Here is a tiny trained network, its code and every weight. The questions are about switching its units off for an input and a class, where a switched-off unit gives its printed mean instead of its output.

import numpy as np


def w(rows, s, z=0):
    codes = np.array(rows[::2]) - 128.0
    scale = np.full(codes.shape[1], s)
    scale[-1] = z or s
    return codes * scale


def norm(h):
    return h / np.sqrt((h * h).mean(-1, keepdims=True) + 1e-5)


def f(y):
    return y / 2 * (1 + np.tanh(0.7978845608 * (y + 0.044715 * y**3)))


def log_softmax(a):
    a = a - a.max(-1, keepdims=True)
    return a - np.log(np.exp(a).sum(-1, keepdims=True))


def net(x, mask):
    res = np.array(x, float).reshape(1, 2) / 4 @ E
    u = 0
    for l in range(3):
        y = f(norm(res) @ A[l][:, :-1].T + A[l][:, -1])
        res = res + np.where(mask[u : u + 8], y, B[l][:, -1]) @ B[l][:, :-1]
        u += 8
    return log_softmax(norm(res)[-1] @ U[:, :-1].T + U[:, -1])


A, B = {}, {}
E = w([
[123,165,19,231,173,226,120,102,58,103,171],'x0',
[200,116,14,133,77,118,2,66,95,75,247],'x1',
],0.0094)
A[0] = w([
[173,114,188,80,85,102,96,163,126,135,122,103],'0.n0',
[203,136,131,143,84,151,159,122,55,125,148,166],'0.n1',
[164,130,84,51,164,88,196,152,144,177,170,136],'0.n2',
[158,103,146,123,184,107,101,1,220,87,165,133],'0.n3',
[68,87,195,72,156,205,103,182,76,148,95,253],'0.n4',
[101,128,102,144,108,75,135,161,107,169,160,127],'0.n5',
[124,114,142,100,146,111,171,141,70,74,165,116],'0.n6',
[115,178,110,158,128,144,177,132,164,94,155,100],'0.n7',
],0.007,0.0024)
B[0] = w([
[187,129,137,153,174,165,107,66,109,144,120,217],'0.n0',
[214,173,103,130,82,89,184,217,183,199,23,173],'0.n1',
[155,135,115,219,187,136,92,146,66,9,160,150],'0.n2',
[133,106,124,137,156,129,177,254,61,164,138,188],'0.n3',
[220,116,10,125,91,175,80,174,141,163,173,254],'0.n4',
[62,116,51,198,121,41,204,131,217,28,127,129],'0.n5',
[112,120,147,106,168,143,199,109,87,146,183,125],'0.n6',
[196,125,121,119,163,98,80,33,104,174,138,153],'0.n7',
],0.0069,0.0052)
A[1] = w([
[128,137,224,53,134,50,114,78,169,130,158,109],'1.n0',
[1,90,172,138,201,144,97,166,108,163,26,37],'1.n1',
[195,133,82,92,134,78,153,126,144,215,118,101],'1.n2',
[96,60,104,60,20,126,111,86,81,60,231,100],'1.n3',
[16,135,160,134,110,188,181,192,178,141,138,80],'1.n4',
[86,134,202,93,157,89,145,162,120,85,224,3],'1.n5',
[186,84,108,30,103,56,124,156,194,190,131,83],'1.n6',
[120,103,145,178,145,161,180,154,173,205,116,136],'1.n7',
],0.007,0.0013)
B[1] = w([
[76,120,100,108,71,193,168,94,33,166,35,188],'1.n0',
[205,127,87,131,150,66,131,128,152,120,179,168],'1.n1',
[152,98,132,123,121,72,118,147,97,112,182,222],'1.n2',
[185,128,131,100,126,89,174,192,254,195,117,189],'1.n3',
[187,104,104,116,107,152,133,140,182,183,181,165],'1.n4',
[131,114,72,153,83,143,118,166,103,58,57,128],'1.n5',
[67,138,98,161,106,172,127,65,99,133,117,254],'1.n6',
[164,148,110,140,113,79,135,180,156,68,176,215],'1.n7',
],0.0093,0.007)
A[2] = w([
[108,184,120,213,161,155,151,103,43,128,214,178],'2.n0',
[120,75,75,96,68,101,170,90,78,117,99,87],'2.n1',
[135,213,33,135,214,178,122,76,146,104,83,112],'2.n2',
[123,83,48,235,162,175,132,142,99,118,96,167],'2.n3',
[155,123,186,99,85,157,183,174,165,180,175,251],'2.n4',
[65,114,174,85,13,109,162,89,166,136,76,142],'2.n5',
[174,58,127,131,62,108,15,98,103,29,254,150],'2.n6',
[61,114,25,132,196,234,98,148,165,116,127,128],'2.n7',
],0.0069,0.0021)
B[2] = w([
[104,96,213,172,190,138,106,106,91,115,81,238],'2.n0',
[39,111,143,182,143,126,168,97,125,125,86,196],'2.n1',
[93,89,80,108,61,142,137,58,124,192,67,196],'2.n2',
[57,119,127,52,83,104,101,133,113,127,147,253],'2.n3',
[146,169,70,127,138,106,68,104,102,126,152,219],'2.n4',
[86,127,158,194,141,204,70,116,101,87,175,194],'2.n5',
[146,156,195,107,181,150,195,163,155,103,123,252],'2.n6',
[80,114,255,148,79,70,140,119,159,121,81,177],'2.n7',
],0.0095,0.0066)
U = w([
[48,77,121,175,62,168,106,61,38,165,87,147],'0',
[238,146,68,134,84,98,136,182,198,148,225,153],'1',
[115,115,225,90,221,126,170,178,82,7,136,135],'2',
[125,202,76,57,149,97,109,79,187,11,49,9],'3',
[127,161,72,80,175,97,112,84,187,32,56,10],'4',
[104,205,88,85,185,78,87,71,203,43,76,10],'5',
[116,170,82,69,176,84,106,73,181,42,84,8],'6',
],0.017,0.015)

Each question gives the input, the list of numbers given to net, and the class t.
The units are the neurons (one row each of A and B). Each row of codes is followed by its name. A weight is (code - 128) times the scale printed after its matrix; where a second scale follows, it is the last column's (A, B and U).
mask holds one flag per neuron, layer by layer. A switched-off neuron (its flag False) gives its mean, the last column of its row in B, instead of its output. The means were averaged over made-up inputs and are rounded, as every weight is.
A unit's drop is (log p(t) with every unit on - log p(t) with that unit switched off) / (log p(t) with every unit on - log p(t) with every unit switched off).
The circuit of an input: a set's keep is (log p(t) with only the set's units on - log p(t) with every unit switched off) / (log p(t) with every unit on - log p(t) with every unit switched off). Starting from the 12 units with the biggest drops (on a tie, the unit counted first), units are removed one at a time, each time the one whose removal leaves the highest keep (on an exact tie, the one counted first), for as long as the keep stays at least 0.8.
units of the circuit, in order: the units of the circuit, biggest drop first
top k neurons: the k neurons with the biggest drops, biggest first
k most important neurons of layer l: the k neurons of layer l with the biggest drops, biggest first
drop when u is switched off: that unit's drop, to one decimal
input [2,2], class 2: top 2 neurons : [0.n1 1.n3]
input [-7,5], class 0: units of the circuit, in order : [1.n0]
input [6,-7], class 1: units of the circuit, in order : [1.n4 1.n1]
input [-5,5], class 0: top 2 neurons : [0.n4 1.n0]
input [0,3], class 2: 2 most important neurons of layer 0 : [0.n1 0.n3]
input [3,1], class 2: 4 most important neurons of layer 1 : [1.n3 1.n2 1.n6 1.n0]
input [-7,-7], class 0: top 4 neurons : [1.n0 1.n6 0.n3 1.n3]
input [2,-1], class 2: 2 most important neurons of layer 1 : [1.n3 1.n2]
input [3,-3], class 2: top 2 neurons : [1.n3 0.n7]
input [-8,-8], class 0: top 2 neurons : [1.n0 1.n6]
input [1,2], class 2: top 2 neurons : [0.n1 1.n2]
input [-3,2], class 2: top 2 neurons : [0.n3 0.n0]
input [-6,-7], class 1: top 2 neurons : [1.n1 1.n4]
input [0,-1], class 2: top neuron : [2.n6]
input [-5,2], class 0: top 2 neurons : [1.n0 0.n4]
input [-5,-6], class 1: top 4 neurons : [1.n1 1.n4 1.n7 0.n7]
input [-5,4], class 0: top 2 neurons : [0.n4 1.n0]
input [3,-2], class 2: 2 most important neurons of layer 0 : [0.n2 0.n0]
input [-8,7], class 0: drop when 1.n6 is switched off : 0.1
input [-7,-4], class 0: drop when 2.n7 is switched off : 0.0
input [-2,3], class 2: most important neuron of layer 0 : [0.n3]
input [2,1], class 2: drop when 0.n1 is switched off : 0.2
